Here is a tiny trained network, its code and every weight. The questions are about switching its units off for an input and a target symbol, where a switched-off unit gives its printed mean instead of its output.

import numpy as np


def w(rows, s, z=0):
    codes = np.array(rows[::2]) - 128.0
    scale = np.full(codes.shape[1], s)
    scale[-1] = z or s
    return codes * scale


def norm(h):
    return h / np.sqrt((h * h).mean(-1, keepdims=True) + 1e-5)


def f(y):
    return np.maximum(y, 0)


def softmax(a):
    e = np.exp(a - a.max(-1, keepdims=True))
    return e / e.sum(-1, keepdims=True)


def log_softmax(a):
    a = a - a.max(-1, keepdims=True)
    return a - np.log(np.exp(a).sum(-1, keepdims=True))


def net(x, mask):
    ids = ['Φβεζθλω'.index(c) for c in x.split()]
    T = len(ids)
    res = E[ids] + P[:T]
    u = 0
    for l in range(2):
        q, k, v = (norm(res) @ M[l].T for M in (Q, K, V))
        z = softmax(np.where(np.tri(T) > 0, q @ k.T / 2**0.5, -1e9)) @ v
        res = res + np.where(mask[u], z, O[l][:, -1]) @ O[l][:, :-1]
        u += 1
        y = f(norm(res) @ A[l][:, :-1].T + A[l][:, -1])
        res = res + np.where(mask[u : u + 8], y, B[l][:, -1]) @ B[l][:, :-1]
        u += 8
    return log_softmax(norm(res)[-1] @ U[:, :-1].T + U[:, -1])


Q, K, V, O, A, B = {}, {}, {}, {}, {}, {}
E = w([
[41,127,211,175,152],'Φ',
[88,106,78,164,175],'β',
[125,61,155,160,27],'ε',
[156,109,238,133,249],'ζ',
[84,251,153,143,130],'θ',
[56,218,132,99,122],'λ',
[115,224,139,12,104],'ω',
],0.016)
P = w([
[14,178,54,255,203],'0',
[76,165,104,221,163],'1',
[104,141,134,210,128],'2',
[119,134,151,181,107],'3',
[128,132,161,157,91],'4',
[133,124,171,135,75],'5',
[129,115,175,116,61],'6',
[128,104,177,100,52],'7',
[122,98,174,84,44],'8',
[125,90,175,71,44],'9',
[126,92,174,59,40],'10',
[131,96,179,53,39],'11',
],0.0041)
Q[0] = w([
[2,194,178,84,207],'L0H0',
[138,211,225,133,117],'L0H0',
],0.0079)
K[0] = w([
[97,97,221,68,254],'L0H0',
[114,137,221,99,115],'L0H0',
],0.0077)
V[0] = w([
[125,160,133,140,50],'L0H0',
[116,101,2,129,191],'L0H0',
],0.0065)
O[0] = w([
[35,246,100,244,2,93],'L0H0',
[210,173,182,75,19,3],'L0H0',
],0.0069,0.0018)
A[0] = w([
[206,15,105,95,130,20],'L0N0',
[79,136,102,187,142,252],'L0N1',
[178,107,255,42,84,52],'L0N2',
[128,87,25,110,170,184],'L0N3',
[111,95,188,77,187,75],'L0N4',
[129,109,178,196,108,74],'L0N5',
[159,193,99,122,196,83],'L0N6',
[102,109,215,129,117,155],'L0N7',
],0.0094,0.0044)
B[0] = w([
[39,124,92,32,2,165],'L0N0',
[193,128,181,61,91,254],'L0N1',
[219,125,191,202,205,160],'L0N2',
[193,113,113,147,173,186],'L0N3',
[143,134,62,170,47,184],'L0N4',
[168,114,133,119,98,155],'L0N5',
[195,87,191,161,118,165],'L0N6',
[109,131,81,35,155,188],'L0N7',
],0.0088,0.0069)
Q[1] = w([
[82,141,37,249,138],'L1H0',
[43,160,160,172,145],'L1H0',
],0.012)
K[1] = w([
[96,251,124,217,69],'L1H0',
[153,191,62,115,125],'L1H0',
],0.014)
V[1] = w([
[2,96,79,120,159],'L1H0',
[179,84,245,117,199],'L1H0',
],0.0062)
O[1] = w([
[127,155,230,70,72,44],'L1H0',
[111,44,143,254,194,254],'L1H0',
],0.009,0.0076)
A[1] = w([
[151,142,118,37,248,99],'L1N0',
[140,168,126,199,159,112],'L1N1',
[133,80,120,111,78,246],'L1N2',
[69,132,226,180,116,112],'L1N3',
[142,134,132,72,101,191],'L1N4',
[152,156,21,91,117,181],'L1N5',
[247,152,83,111,39,2],'L1N6',
[174,191,56,77,48,88],'L1N7',
],0.012,0.0041)
B[1] = w([
[37,59,66,93,210,206],'L1N0',
[104,34,169,150,103,254],'L1N1',
[98,183,160,118,223,252],'L1N2',
[149,129,54,18,215,235],'L1N3',
[149,58,111,122,188,189],'L1N4',
[203,171,211,110,31,206],'L1N5',
[77,219,2,92,114,161],'L1N6',
[111,38,135,228,134,218],'L1N7',
],0.0093,0.0045)
U = w([
[71,180,139,180,184,135],'Φ',
[174,71,106,187,176,114],'β',
[85,33,72,80,60,3],'ε',
[111,147,188,123,82,227],'ζ',
[106,149,110,3,162,129],'θ',
[186,152,67,120,99,246],'λ',
[58,165,31,158,106,168],'ω',
],0.011,0.0024)

Each question gives the input, a string of symbols that net reads in full, and the target symbol t.
The units are the heads (2 rows each of Q, K, V and O) and the neurons (one row each of A and B). Each row of codes is followed by its name. A weight is (code - 128) times the scale printed after its matrix; where a second scale follows, it is the last column's (O, A, B and U).
mask holds one flag per unit, layer by layer, with each layer's heads first. A switched-off unit (its flag False) gives its mean, the last column of its rows in O or B, instead of its output. The means were averaged over made-up inputs and are rounded, as every weight is.
A unit's drop is (log p(t) with every unit on - log p(t) with that unit switched off) / (log p(t) with every unit on - log p(t) with every unit switched off).
most important unit: the unit with the biggest drop
k most important neurons: the k neurons with the biggest drops, biggest first
drop when u is switched off: that unit's drop, to one decimal
input θ ε θ λ β ω β ζ λ ω, target β: 2 most important neurons : L0N2, L0N7
input β ω ω ω β β β, target λ: most important unit : L1H0
input ε λ λ λ ω β ε λ λ θ ω λ, target ω: 3 most important neurons : L0N4, L0N3, L1N2
input ω ω Φ ε β Φ ε β, target θ: 2 most important neurons : L1N2, L0N0
input λ λ ε, target ω: 2 most important neurons : L1N6, L1N2
input λ β ε β ω θ β ζ ω β θ, target β: 2 most important neurons : L0N6, L0N7
input λ θ β λ ε ε ω λ λ, target ω: 4 most important neurons : L0N4, L0N3, L1N2, L0N2
input β λ β, target λ: 2 most important neurons : L0N0, L0N3
input ω ω λ λ ω β β β θ λ β λ, target ζ: 2 most important neurons : L1N5, L1N3
input ω θ λ λ β θ ω λ β λ, target ζ: 2 most important neurons : L1N5, L0N0
input Φ λ β ε θ λ θ β, target θ: 3 most important neurons : L0N0, L1N2, L0N1
input β θ ε Φ β β β λ λ, target ε: 2 most important neurons : L1N2, L0N0
input β ζ λ, target β: 2 most important neurons : L0N6, L0N4
input λ ω λ ε Φ, target θ: most important unit : L1N3
input λ θ ω, target ε: 2 most important neurons : L1N7, L1N4
input ε ε Φ Φ λ λ λ θ β β Φ θ, target θ: 2 most important neurons : L1N3, L0N3
input θ λ Φ, target θ: drop when L0N2 is switched off : 0.1
input ω λ ω, target ε: drop when L0N0 is switched off : 0.2
input β θ λ θ ω θ ε ω β ω ε, target ω: drop when L1N2 is switched off : 0.3
input Φ ε β ε ω Φ β Φ ε λ Φ β, target ε: most important unit : L0N0
input ω ε λ Φ ζ ω ω λ, target β: drop when L0N4 is switched off : 0.3
